Below are the code and all the weights of a small trained network. Each question names an input and a class and asks about switching units off, where a switched-off unit gives its printed mean instead of its output.

import numpy as np


def w(rows, s, z=0):
    codes = np.array(rows[::2]) - 128.0
    scale = np.full(codes.shape[1], s)
    scale[-1] = z or s
    return codes * scale


def f(y):
    return np.maximum(y, 0)


def log_softmax(a):
    a = a - a.max(-1, keepdims=True)
    return a - np.log(np.exp(a).sum(-1, keepdims=True))


def net(x, mask):
    res = np.array(x, float).reshape(1, 5) / 4 @ E
    y = f(res @ A[0][:, :-1].T + A[0][:, -1])
    res = res + np.where(mask, y, B[0][:, -1]) @ B[0][:, :-1]
    return log_softmax(res[-1] @ U[:, :-1].T + U[:, -1])


A, B = {}, {}
E = w([
[23,172,145,146,16,132,72,22],'x0',
[151,249,51,123,150,3,71,124],'x1',
[124,133,128,126,126,130,128,139],'x2',
[249,206,195,205,26,148,160,156],'x3',
[75,73,216,219,140,13,141,175],'x4',
],0.0046)
A[0] = w([
[129,148,141,124,132,125,122,134,129],'N1',
[116,50,188,155,103,237,150,141,77],'N2',
[89,133,128,126,78,129,116,106,38],'N3',
[109,110,149,145,133,102,121,132,30],'N4',
[65,90,76,91,172,120,101,115,136],'N5',
[99,86,191,176,128,37,134,150,37],'N6',
[95,151,150,132,69,125,106,90,25],'N7',
[48,97,97,95,199,123,123,107,133],'N8',
[116,61,152,149,115,185,142,124,88],'N9',
[138,140,93,103,132,164,116,108,38],'N10',
[122,121,147,119,151,134,137,102,93],'N11',
[37,155,120,150,27,135,126,58,62],'N12',
[131,77,137,128,131,165,147,133,79],'N13',
[74,150,127,143,64,130,111,81,25],'N14',
[193,108,110,127,199,125,151,171,23],'N15',
[118,116,139,137,141,158,112,126,148],'N16',
[131,217,98,122,157,56,123,123,33],'N17',
[142,139,155,140,105,118,135,144,110],'N18',
[214,106,114,121,213,119,139,204,25],'N19',
[163,165,57,69,121,218,116,94,40],'N20',
[146,126,116,114,122,156,107,125,64],'N21',
[53,151,127,134,45,132,108,69,60],'N22',
[232,85,115,129,213,127,139,182,11],'N23',
[115,109,148,146,129,168,134,133,68],'N24',
[129,119,152,136,135,121,105,120,61],'N25',
[190,151,161,165,73,148,144,133,101],'N26',
[230,186,184,182,45,142,127,146,99],'N27',
[37,91,83,88,187,114,117,123,115],'N28',
[134,180,75,91,115,147,127,120,63],'N29',
[97,99,175,161,131,63,128,155,41],'N30',
[82,177,126,138,104,118,129,98,21],'N31',
[104,87,155,148,115,177,150,129,72],'N32',
[95,98,185,175,132,7,138,149,2],'N33',
[112,79,153,126,107,184,155,129,59],'N34',
[132,194,60,131,136,41,127,130,59],'N35',
[146,233,55,133,155,2,116,124,84],'N36',
[103,90,163,106,130,187,136,116,122],'N37',
[91,102,171,179,144,60,141,150,40],'N38',
[11,87,80,76,217,125,98,126,145],'N39',
[119,56,170,137,123,211,128,138,67],'N40',
[72,141,133,142,78,134,116,77,56],'N41',
[153,154,147,139,98,125,120,146,122],'N42',
[174,123,105,93,145,151,131,132,112],'N43',
[168,180,53,60,133,228,141,89,31],'N44',
[132,166,100,111,142,104,109,123,143],'N45',
[228,173,177,186,60,145,112,141,127],'N46',
],0.007,0.00086)
B[0] = w([
[129,126,125,127,126,128,130,116,136],'N1',
[129,125,110,72,97,92,46,71,241],'N2',
[130,129,135,115,176,128,127,148,164],'N3',
[129,129,125,147,116,158,124,137,153],'N4',
[134,131,127,147,95,96,204,123,198],'N5',
[123,145,122,181,98,222,105,154,216],'N6',
[135,126,137,111,188,122,134,157,177],'N7',
[132,140,128,145,90,87,207,128,206],'N8',
[128,135,118,85,102,112,77,103,196],'N9',
[124,135,131,161,113,161,119,148,156],'N10',
[129,127,121,127,115,120,132,128,140],'N11',
[138,130,141,103,239,125,131,182,221],'N12',
[128,132,120,97,123,107,98,105,171],'N13',
[134,128,137,108,202,125,130,160,185],'N14',
[125,138,143,103,214,123,131,163,191],'N15',
[127,127,125,121,118,120,115,116,150],'N16',
[131,116,121,78,94,105,69,82,184],'N17',
[129,130,122,143,116,125,157,129,160],'N18',
[122,134,146,100,246,121,132,166,214],'N19',
[116,128,141,207,92,209,101,156,205],'N20',
[123,128,131,145,116,148,121,132,146],'N21',
[137,129,140,107,221,124,131,176,206],'N22',
[117,135,146,95,242,119,130,178,214],'N23',
[132,127,122,110,120,121,102,110,160],'N24',
[129,132,126,131,125,140,126,137,138],'N25',
[121,130,117,144,101,88,198,120,207],'N26',
[118,119,115,150,85,69,248,110,254],'N27',
[139,129,124,148,95,87,217,121,210],'N28',
[121,126,135,156,108,175,95,133,163],'N29',
[129,134,127,175,110,197,111,139,192],'N30',
[135,124,131,105,180,119,124,143,159],'N31',
[131,128,117,101,116,119,81,100,184],'N32',
[126,133,126,187,94,232,93,144,221],'N33',
[130,127,120,101,111,104,74,99,189],'N34',
[127,114,127,74,95,103,64,80,189],'N35',
[126,103,119,47,84,96,33,55,223],'N36',
[136,127,116,108,101,108,84,92,189],'N37',
[125,142,127,174,105,202,105,144,199],'N38',
[145,130,127,158,86,72,242,114,238],'N39',
[132,130,120,83,110,100,63,87,209],'N40',
[136,126,133,105,194,127,132,162,184],'N41',
[127,122,123,136,113,113,164,114,167],'N42',
[125,133,143,152,142,159,111,153,167],'N43',
[111,129,138,217,88,220,98,155,216],'N44',
[132,117,126,114,106,127,102,99,158],'N45',
[123,118,114,146,89,74,235,115,243],'N46',
],0.019,0.0052)
U = w([
[141,122,106,158,79,56,249,115,254],'0',
[137,106,100,49,90,95,34,56,158],'1',
[139,134,175,93,255,122,135,212,27],'2',
[111,142,135,223,80,247,97,163,55],'3',
],0.0087,0.00033)

Each question gives the input, the list of numbers given to net, and the class t.
The units are the neurons (one row each of A and B). Each row of codes is followed by its name. A weight is (code - 128) times the scale printed after its matrix; where a second scale follows, it is the last column's (A, B and U).
mask holds one flag per neuron, in row order. A switched-off neuron (its flag False) gives its mean, the last column of its row in B, instead of its output. The means were averaged over made-up inputs and are rounded, as every weight is.
A unit's drop is (log p(t) with every unit on - log p(t) with that unit switched off) / (log p(t) with every unit on - log p(t) with every unit switched off).
The circuit of an input: a set's keep is (log p(t) with only the set's units on - log p(t) with every unit switched off) / (log p(t) with every unit on - log p(t) with every unit switched off). Starting from the 12 units with the biggest drops (on a tie, the unit counted first), units are removed one at a time, each time the one whose removal leaves the highest keep (on an exact tie, the one counted first), for as long as the keep stays at least 0.8.
units of the circuit, in order: the units of the circuit, biggest drop first
k most important neurons: the k neurons with the biggest drops, biggest first
drop when u is switched off: that unit's drop, to one decimal
input [5,-5,5,-6,-4], class 0: units of the circuit, in order => [N39]
input [-3,-7,6,3,8], class 3: 2 most important neurons => [N6, N33]
input [8,-2,-6,-6,0], class 2: 2 most important neurons => [N12, N22]
input [7,3,2,-3,8], class 3: 4 most important neurons => [N33, N6, N38, N30]
input [-6,-7,-6,-8,-6], class 0: 4 most important neurons => [N39, N28, N8, N5]
input [5,5,-4,2,4], class 1: 2 most important neurons => [N36, N35]
input [0,4,6,1,5], class 3: 2 most important neurons => [N33, N2]
input [7,7,-7,3,8], class 3: 2 most important neurons => [N33, N6]
input [-6,7,-5,-5,-1], class 1: 4 most important neurons => [N36, N35, N17, N27]
input [-6,-5,-2,-6,-7], class 3: 3 most important neurons => [N44, N20, N27]
input [-2,-7,-5,-6,-4], class 1: 3 most important neurons => [N2, N27, N40]
input [-8,-4,-5,-8,-5], class 0: 3 most important neurons => [N39, N28, N8]
input [8,-1,-8,7,-3], class 2: 4 most important neurons => [N12, N22, N14, N39]
input [-7,3,7,4,-6], class 2: units of the circuit, in order => [N23]
input [7,6,3,2,-7], class 2: 4 most important neurons => [N12, N22, N14, N2]
input [4,1,-7,3,-2], class 2: 2 most important neurons => [N39, N12]
input [-2,-4,-1,0,-5], class 3: 3 most important neurons => [N44, N20, N36]
input [2,-4,8,4,-8], class 3: drop when N44 is switched off => 0.1
input [8,6,0,-6,1], class 2: drop when N14 is switched off => 0.1
input [-6,1,-4,-3,-8], class 3: drop when N20 is switched off => 0.4
input [-4,6,8,1,1], class 1: units of the circuit, in order => [N36]
input [-5,-2,6,-7,-2], class 0: drop when N39 is switched off => 0.2
